Each row is followed by its class.
[ 254 -764 -297  280  -51 -813 -400  -50 -295 -117  271 -259   63 -200
  -38   96  207 -283  160   33 -152   27 -257  178 -122  101 -128  191
 -103  -67 -288  319  170 -224] => dipu
[ -62 -197 -303  176  -91  481   53 -172 -559   54  279 -433  -68 -256
  578   12  473 -123  -26  -47 -249   98 -325   91   62  -76 -288  193
 -319   39  -46   56  -56  466] => nupa
[ -54 -197  233  -13   27  -45  -61   85  100 -110  -96 -110   13  -43
  112  -91  -72  -69 -178 -140  110   70  -22  -55  206 -116   35 -154
 -157  213  121  -43 -139  130] => nupa
[  18 -148  399  172  142  205   39 -302    7  118   82   91 -127   52
  -64  215   61  -70 -169   37  -49 -221   37 -135 -118  -86 -310 -398
   14  333  149  141 -239  419] => Sene
[ 255  -97 -144  -89 -105 -419   91  237  -86   13   14  -31  142  111
   33  103   92  -37   90 -172   99  193   89  -11   67  -44   17    4
  -98  135  -91   15   24  -86] => zat
[  14  290   20 -301 -288  115  -66  118  261  -84  -24   17  159  -23
  185  209    6  208  195  222   -2  165  228   34  -88 -110 -191   42
  -50    8   63 -196  -24 -123] => sizu
[-516  -40    3 -530   10  187  150  148   67 -278  -85 -295 -297  239
  571   92 -208   -3  272  -62 -187  -45  336  143 -179  152  138    7
  345  -13  265 -176  129  -72] => Baper
[ 249  -71 -240   41 -127 -212   15  238  -26   -4  222  165  155  -75
  166  174  158  204  -52    2   45  126 -145  146  -15  -63   71  197
   18   84 -129  -89 -190 -222] => dipu
[-194   22  228 -221  185  186   20 -144  131  -45 -548 -108   46  160
  -76 -159 -183 -190 -166  -69  -95 -176   16 -251   29   33  -75 -316
   -3  399  -36  288 -104  409] => sizu
[ -20 -198   29  -31  109  282  -65   78 -146  -90  -23  -35 -156 -149
  190  -79   66 -141   74  -74  148  -76 -160  -76   38 -218  133  -97
 -169  -47  -16 -100 -179  183] => sizu
[ -82 -193  301 -532   -5  280   20  227 -368  462 -111 -141  -57 -338
  671  137  168  -32 -115  217   78 -252 -109  -62  173 -154 -102 -252
  -49 -284  222   -5  -79   40] => tur
[ -49 -115  103  -99  -78   78  -16  -13   94   57   83  -83   85   57
   37    4  -81    1 -111 -193  -23  -50 -105   13    3  -10    3  -83
   31  264  -75  263    2  -58] => sizu
[-261   32   12  -88 -297  -62 -288  -56 -444 -372  -88 -467  -44 -468
   25  571 -204  -39  203  899 -183  185  175  199 -417 -264  -28   29
  287 -134   84 -497 -323  125] => dipu
[ 291   99 -148 -197   33  -96  -95  285  241  -57  -58  113  292  104
  -25  119   19  238 -215 -240   41   34  -99   38  177 -218 -111  209
   55  166  119  132 -137   33] => Nal
[-206 -103  117  -69   39  230    8   50 -550 -157  216  -99 -221   49
  197  334 -126 -391   85    4 -235   -9 -170 -256  164 -269   80 -337
  192  170  290  133  -21  309] => tur
[ 160   38   42  152 -393 -256 -395   94  -24 -102 -448  -64  -49 -444
  -20   32  107    5 -367  105   94 -189  128  404   49    6 -199  250
   -1  408  172 -167 -401   -6] => sizu
[  51  175  236 -543   66 -240 -362  321   63 -390 -315  -92  103 -219
  364  162 -162   58  -96  246  -43  -77   61  114 -124 -342  121  201
  224 -447   23 -222  190 -267] => memak
[-289  -23   46 -322   12  291 -118   44 -181   78 -230 -247   72   35
   69    8 -170 -292  -63  158 -262  131  220   12  -38  270  192   71
 -139   63   -2  115  341  -81] => nupa
[ 232  136  -71   11  100  258 -226  185   33 -152  -89  201   12  -62
  125   -8 -307   33 -115  -56  -29  -38 -160  -28  204 -205  203  194
 -363 -283 -149 -213  -49 -118] => memak
[ -83 -108   52   36 -126  -81   28 -143 -113  137   80 -141   69   70
   51   15 -106   28 -185 -165    3   62   -9   77 -115  -20   37   40
   -7  145  -81  162  -43  -40] => zuvok
[  36   26    2  -24  -18   50   17  -60   23  199  -56   21   81  112
  -33 -104  -52    2 -178 -227   35  -29  -43   14  -20  -45    5   51
    3  142  -46  269   24   40] => Nal
[  95  129  -14  -14  -64  -91  191  116 -151  199  156 -175  103 -113
  197  177  145   83  -96  121   11   26   77   80  107  -17    2  -98
    2  184  156   -2 -174  -53] => nupa
[ 162 -136 -330  110 -449 -671   21  303 -161 -244 -210  -91  300   96
  115   87  114  321  -31  543  197  129  -36  287 -138  189   82  445
  202 -314 -294 -343  -47 -287] => memak
[  38  -44   86  -39  -37  -23  -42   -4   34  126   28   76   83   82
   -3  -85  -59   10  -86 -215   22  -38  -32   14  -30  -34    1   45
  -86  145 -117  219   46  -20] => Nal
[  62   29   13  -36 -136  -34   49   46   25  110   45  -72  141   85
   -1  -24  -27   87 -120  -66   30  -27  -48   66    6   14  -37   17
  -30   94  -53  220   22  -97] => dipu
[  41   87 -224 -193  -40 -247  190  173  109 -123    9  -99   56  274
   28  261  171  356 -145   48  -32  218  169  151 -241  -28 -152  289
  166  -30   25   -9 -162 -264] => memak
[  -3  -36   40   68 -158  -21  -52   -4   63  147  -18   54   45   68
    1  -32  -94    7 -104 -137   -9    2  -10   36   10   30   33  -16
   13  208  -53  207   17  -84] => Sene
[  -6  112 -144 -178   11  138 -412 -213  -34 -405  314 -124  116  -85
  156  176 -288  198 -331 -526 -130  198  -60  111 -383 -281  -36  155
  129   38  102 -108 -221  -24] => memak
[-352  -18  158 -511 -193  282  236   30  511  214 -190  161 -450  -36
  153  249  -95 -211  101 -104  -23 -210   35 -175 -119 -139  -69 -119
  389  283 -171  152  -95 -449] => memak
[ 442   10 -190   87  226  396   11 -145  -14  358 -197  304   78 -200
  317 -180  219 -201 -402 -724  -39 -246 -116   61  323  -31 -340  287
 -330  294  -19  335    8  362] => Baper
[  -3 -190  183  -57   34  121 -171   52 -151    6 -143 -201   40   -8
  -90   64  -63   37   -8   39   45  -29   41  -41   68  -65   63  -88
  -60  177  135  -53 -237  285] => nupa
[ 336   52 -258 -423   92  254 -109  176  208 -236 -120  347 -156  -15
  255 -118  113  178  101 -408 -128 -189  -66  -10  147  -33 -424   40
    9 -354 -123  -61  209  -57] => memak
[ 123  194  -42  139 -100  377 -404   51  -89 -169  109  225   68 -194
 -408   -4 -313   66  199    4   21   66   23   10   31  -47  -74  178
    2 -240  -90 -207    5   16] => tur
[ 292   54 -129  -30  -32 -299  141   62  273 -249  168  171   63  105
   37   28  337  149  312   28   -2   14  -44  -27   57   -9   21  321
   63   64 -193 -111   56 -194] => zat
[ -11   81 -121   43   79  224  -68  127  -70  -75 -189  303   95  -72
   37  -60  -36 -302   66  140   15   58 -221 -276   19  200  305 -135
 -140  -61 -414 -115   29  -95] => dipu
[   2  -43   73 -380 -195  474 -151   13  -56  -29  -87  -49  142  266
  181   75  138  368 -527 -314  -75   14 -108  249 -196 -120  -95  348
 -100   28  118  320  -32   17] => zat
[  26   20  233 -359   70  227  -24  113  411  -70 -267  180  146 -157
  388  -53   72  -37 -382   44  -15 -194 -165   -5  130  -10  -55   21
 -213  -19 -133 -188  138   27] => Nal
[ 114  139   28   38  128   32   65   41  167 -302   87  101  -17   81
  -99 -118   13   82  201  -89  -31 -102    5  -91   84   -3    2 -315
 -123   70  -55 -111  -29  166] => zuvok
[-115  -40   74 -196   57 -159 -249  198   75 -120 -271  -82   56  124
 -385  156 -339 -260  159  455   93 -151   45 -236 -216  -32  105 -435
  226 -216  -52  -72   94   40] => zuvok
[ -14   97  -88   16 -171 -485   77  113 -247 -226   84  -93  129   75
 -179  152   44  102  249  236  -44   85   24    3  -44    6  266   57
  372   91  -30   -3    9 -150] => memak
[ 101   60  269  -26  124   16  -66    0  153 -158 -174   13   27   59
   11   47  -11  -17   36   -7   87 -213  121 -110   96   26 -102   -6
   66   54   99 -127  -45  194] => Sene
[ 214  -71 -216 -223   58 -147  190  114  387 -280 -353  113 -150  -69
  489  -49  522   53 -108   21  -59 -220 -181   28  109 -136 -394 -165
  -32  -32   21 -540   43  539] => sizu
[ 159  198 -128   26   17 -144  162  158  183    9  234   17 -123  130
   -4  134  182  140 -148 -150  -88  113  -49  -31  194 -167 -137  285
  304  280  110   21  -89 -203] => Sene
[  68   31  182 -314  -45 -171 -140  -49  226 -143 -459   87   16  -10
  104  369  -74 -185  140  266  -90 -272   85   15 -312 -147  161  314
  103 -140 -389   44  107 -281] => zuvok
[  91  107  -79 -211    5 -487    6  230  243 -228  -93   -3  185  238
  202   18  218  326   87 -139 -120  234   22  -74  232  -10  -68   56
  280  226  192 -221   14  131] => zuvok
[-286 -103 -105  -36 -160 -276 -316  165 -444 -231 -176 -536  -26 -139
  166  268   76 -221 -105  338 -165 -239 -144   72 -102   84 -250  118
  191   46  198 -145 -127  341] => dipu
[ 264  130 -314  117 -186 -515  153  185  257 -279   62   -2   32  275
  -19   36   13  137  264  -27  -11   96 -108 -174  257   63  -32 -355
   50   87 -114 -202  -60 -120] => Baper
[  41  -47   35   27 -107  -20    9 -106   68   72   -6   87   79  141
  -34  -81  -17   33 -116 -151   40    6  -56  -30  -21  -15   -2  148
  -57  130 -161  170    9  -70] => zuvok
[-251  228  239 -309 -347  335 -515  194  362 -227  -42  147   55  103
 -163  428 -386 -200    8  394  -18   18  -92 -316  -75 -258    9  173
  159   84   14   88  -73 -466] => zuvok
[ -89   49  -29 -237  -18  197 -127  256  143 -101 -164 -101   15  169
  147  266    3    0   53   89   23  211  100 -120 -134 -223  -62  -48
   21  123  206 -144 -268  179] => tur
[-477   64   34 -454  -92   53   33  136  -22  169 -127 -129    8   94
  411  280  454 -318   25  -22  -55 -120 -389 -470    1  -67  245 -102
   58  256   57  395 -126 -191] => zuvok
[-374  -52  484 -450  473  276   69   73  574  119 -562  -36 -116  209
  -88   18 -523 -110 -172   28   25 -237  192 -133   30   16  316   -8
  566  107  199  -56   -6   76] => tur
[-186  150  187 -296  212  290   79  151   -2   27 -189 -100    4   79
  146  -13  106   69    6  101   12 -156   74  -98  -74  -44   13  193
 -187  -86  -32  -23  -67  101] => Baper
[ 103  -20   14  -14  -29   33  -46   20   41  102   88   58   62   75
   14  -20  -33  -60  -92 -207   37  -33  -45    3  -66  -79  -40   93
  -84  137  -89  244   26  -71] => dipu
[ 173  249  -87   91 -105 -284 -261  282 -186 -509 -134  120  132  -58
   68  219  121  -22  131  297 -146  141   92  240 -205   23  189  388
  192  -32 -232 -186  108 -171] => Nal
[  29   17  208 -104  -54  366  -58  207  477 -462 -168  313  -73  347
  -90  176 -274  -31  101   54 -102  -52  -74 -244  136 -137  -58  146
 -186  253 -338  -26 -107  -83] => Baper
[ 191   54  -36  125 -229   90 -428  171 -199  -50 -161 -109   83 -195
  256   43 -258 -100    4  210  -86  337  143  199  159  -90   48  106
  -33  -64  100 -211  124  -36] => Baper
[ 230 -186 -354  -60  -78 -874   -5  292 -128 -268 -395 -347  -41   84
  190  137  265  -51  421  671 -221 -137  113  178  207  286 -146  -78
  305 -355  144 -419  369  198] => Nal
[-106  -26  263 -153  128    2  -22   56   18   -8 -319  -28  -78    2
  135  -31   37  -68  -12   96  -13 -100   74 -123  177   35   43   50
    2    6  122  -99    7   78] => memak
[ 129  -10  -32   83  -47  -85   31   18  135   54   51  136   10  195
 -174  -47  -14   90  -86 -202   -6    5    9   28  -40   10  -43   88
   -2  171 -164  151   20  -80] => nupa
[  28  -26  143   -1  -87  138   40 -101   31  126   90   22   54   23
   68  -50  -49   72 -177 -147   49  -52  -47   19   15  -89 -100   38
    4  119  -13  251  -31  -53] => memak
[   2  -34   49   64  -96  -31   14 -113   15  235   56   44  -41   89
  -39  -62  -21   17 -233 -227   18   21  -25   46  -54   13  -56  113
   75  226  -34  206  -43  -93] => zat
[ -80    5  111  -24 -176   63  -84  -99   26  -33   10  -39   17   44
  -27  -13 -114   -1 -101 -222  -36  -65  -24  -14  -29  -23  -81   28
   71  238  -48  194  -11    5] => Sene
[ 122   67  192 -187 -278  148 -245  388  339 -187 -306  201  280 -125
   94  125   39   49 -187  241  148  -71 -186  -27  347   69 -160  296
  -90 -221 -184 -106  125 -354] => Baper
[  12  -30  155  -72 -105  -32  -30  -45   99  166  -44   -2   54   99
  110  -53  -28   30 -138 -169   15  -51  -46   -6  -13  -17  -67   42
  -15  175  -56  271   -2 -102] => dipu
[ 166   69  116  -44  163    7 -133  180  226  -52   15  223  -47 -161
 -102 -126    3  -16  -82 -126   55  -30  -55 -102  165 -170  -89  100
  -40  223  -43  -35 -145  -69] => dipu
[  -6  125 -272  135 -132  -25 -213 -189  -23 -239  185   50  -85 -120
  -89  244 -530 -179   38 -319 -114  -68  -99  -75   29  -91  141 -327
   24   56   59 -153 -187  -24] => nupa
[ -18 -148  105  -13  -26   81   32  -82  -33  197   20   21   46   51
   95 -100    4  -19 -181 -214   34  -21  -28   31   20  -22   11   27
  -53  142    0  265   45   26] => nupa
[-518  278  177 -382 -153  347 -279  129 -210 -261 -240 -122   82  123
  104  223  -95  195   45    3 -292  -88  -19 -108 -125  138 -100  254
  -59    0  -51  -50  -88  125] => Baper
[  47  -86   30  -15  -92  -45  -37  -96  124  117   57   70   65   45
   34   13  -26   59 -178 -285  -38  -11  -49   90  -29  -61  -65  173
  -54  160 -103  194   27  -87] => zuvok
[  19  -40  162 -122  -65   35  -97   39   84  166  -25  114   54   67
   29  -61  -55  -61 -192 -234   16   -7  -14  -39   27  -45  -23   36
 -100  137  -18  226   73 -118] => tur
[  15  -29   97  -45  -82  -53  -74   32   84  111  -71   96   98   29
   32 -118  -45  -37 -152 -170   26  -46  -66  -21   39  -37   39  130
  -49  226  -75  205  -19  -61] => tur
[ 201  -25 -185  127 -151   -2   87 -192 -239   28   99 -261    4 -157
 -249   56 -362 -198 -169 -398  -72  305  173  158  274  -87  -87 -396
   67  231  213   11  150  180] => sizu
[ 271  -46   97 -217   95 -266  266  269  199  -43   83  169  -20  309
  246  174  405   74   98   58  -30  124   76 -155  224   84 -255   11
   10  -16    1  158  145 -374] => dipu
[ 165  109 -208  -35  -87 -100  260   66  149   22  256  150 -125  177
   84  240  300  269   94  -17 -138  179   61   91   -6  -64 -269  287
  221   92  -19  -93  -16 -149] => Nal
